22  20  21  25  32  15  11  23  28  -29  16  19  18  19  14  20
4  6  12  13  16  12  9  15  14  61  19  16  8  4  3  2
-23  -28  -26  -29  -40  -24  -23  -32  -33  3  -31  -32  -26  -28  -31  -25
21  22  21  31  39  26  22  30  31  -6  29  32  28  23  25  23
7  9  13  20  35  18  17  26  21  65  25  20  7  7  9  7
->
14  20  22  20  21  25  32  15  11  23  28  -29  16  19  18  19
3  2  4  6  12  13  16  12  9  15  14  61  19  16  8  4
-31  -25  -23  -28  -26  -29  -40  -24  -23  -32  -33  3  -31  -32  -26  -28
25  23  21  22  21  31  39  26  22  30  31  -6  29  32  28  23
9  7  7  9  13  20  35  18  17  26  21  65  25  20  7  7

29  11  -39  49  39  -40  -28  12
-14  -16  23  -29  -24  29  14  -4
-22  -15  17  -23  -20  9  25  -17
36  23  -29  30  27  -27  -24  12
27  18  -28  34  30  -30  -24  10
23  45  -13  -31  -22  46  -19  52
29  30  -31  37  27  -27  -30  22
32  22  -31  34  25  -20  -28  22
-25  -23  27  -19  -22  15  30  -19
-25  -23  29  -21  -26  9  22  -23
-30  -18  25  -30  -19  8  25  -23
-26  -30  27  -21  -22  16  23  -20
->
-28  12  29  11  -39  49  39  -40
14  -4  -14  -16  23  -29  -24  29
25  -17  -22  -15  17  -23  -20  9
-24  12  36  23  -29  30  27  -27
-24  10  27  18  -28  34  30  -30
-19  52  23  45  -13  -31  -22  46
-30  22  29  30  -31  37  27  -27
-28  22  32  22  -31  34  25  -20
30  -19  -25  -23  27  -19  -22  15
22  -23  -25  -23  29  -21  -26  9
25  -23  -30  -18  25  -30  -19  8
23  -20  -26  -30  27  -21  -22  16

2  -4  7  -1  7  -5  -2  -1  -2
-30  5  11  -4  4  -30  34  26  -23
-29  19  14  -10  -9  -25  15  28  -25
46  3  -23  7  -14  54  -61  -39  37
-13  -10  15  -4  18  -25  25  11  -13
27  -3  -19  8  -2  32  -19  -25  26
->
-1  -2  2  -4  7  -1  7  -5  -2
26  -23  -30  5  11  -4  4  -30  34
28  -25  -29  19  14  -10  -9  -25  15
-39  37  46  3  -23  7  -14  54  -61
11  -13  -13  -10  15  -4  18  -25  25
-25  26  27  -3  -19  8  -2  32  -19

2  -21  -2  -24  4  13
-3  -49  14  13  9  16
34  8  6  25  -14  16
21  12  -11  1  20  1
-13  8  -5  28  7  11
8  -18  6  -43  -4  -3
-9  -15  -1  2  -16  -13
-5  17  4  0  -4  0
-39  9  -13  25  3  -18
->
4  13  2  -21  -2  -24
9  16  -3  -49  14  13
-14  16  34  8  6  25
20  1  21  12  -11  1
7  11  -13  8  -5  28
-4  -3  8  -18  6  -43
-16  -13  -9  -15  -1  2
-4  0  -5  17  4  0
3  -18  -39  9  -13  25

0  0  43  -8  -7  30  -1
-3  27  1  -7  -3  2  0
-17  11  -2  -8  0  0  23
0  0  18  -13  2  44  52
->
30  -1  0  0  43  -8  -7
2  0  -3  27  1  -7  -3
0  23  -17  11  -2  -8  0
44  52  0  0  18  -13  2

22  -25  5  -14  32  42  -45  30  16  8  -25  -7  31  38  26  31
-24  -1  -40  -56  45  -2  -15  -19  15  48  -2  12  -23  8  -16  -6
->
26  31  22  -25  5  -14  32  42  -45  30  16  8  -25  -7  31  38
-16  -6  -24  -1  -40  -56  45  -2  -15  -19  15  48  -2  12  -23  8

-49  -17  -44  7  19  47  -22  21  -53  16  -22  5
45  44  42  43  33  7  1  -15  36  29  26  49
->
-22  5  -49  -17  -44  7  19  47  -22  21  -53  16
26  49  45  44  42  43  33  7  1  -15  36  29
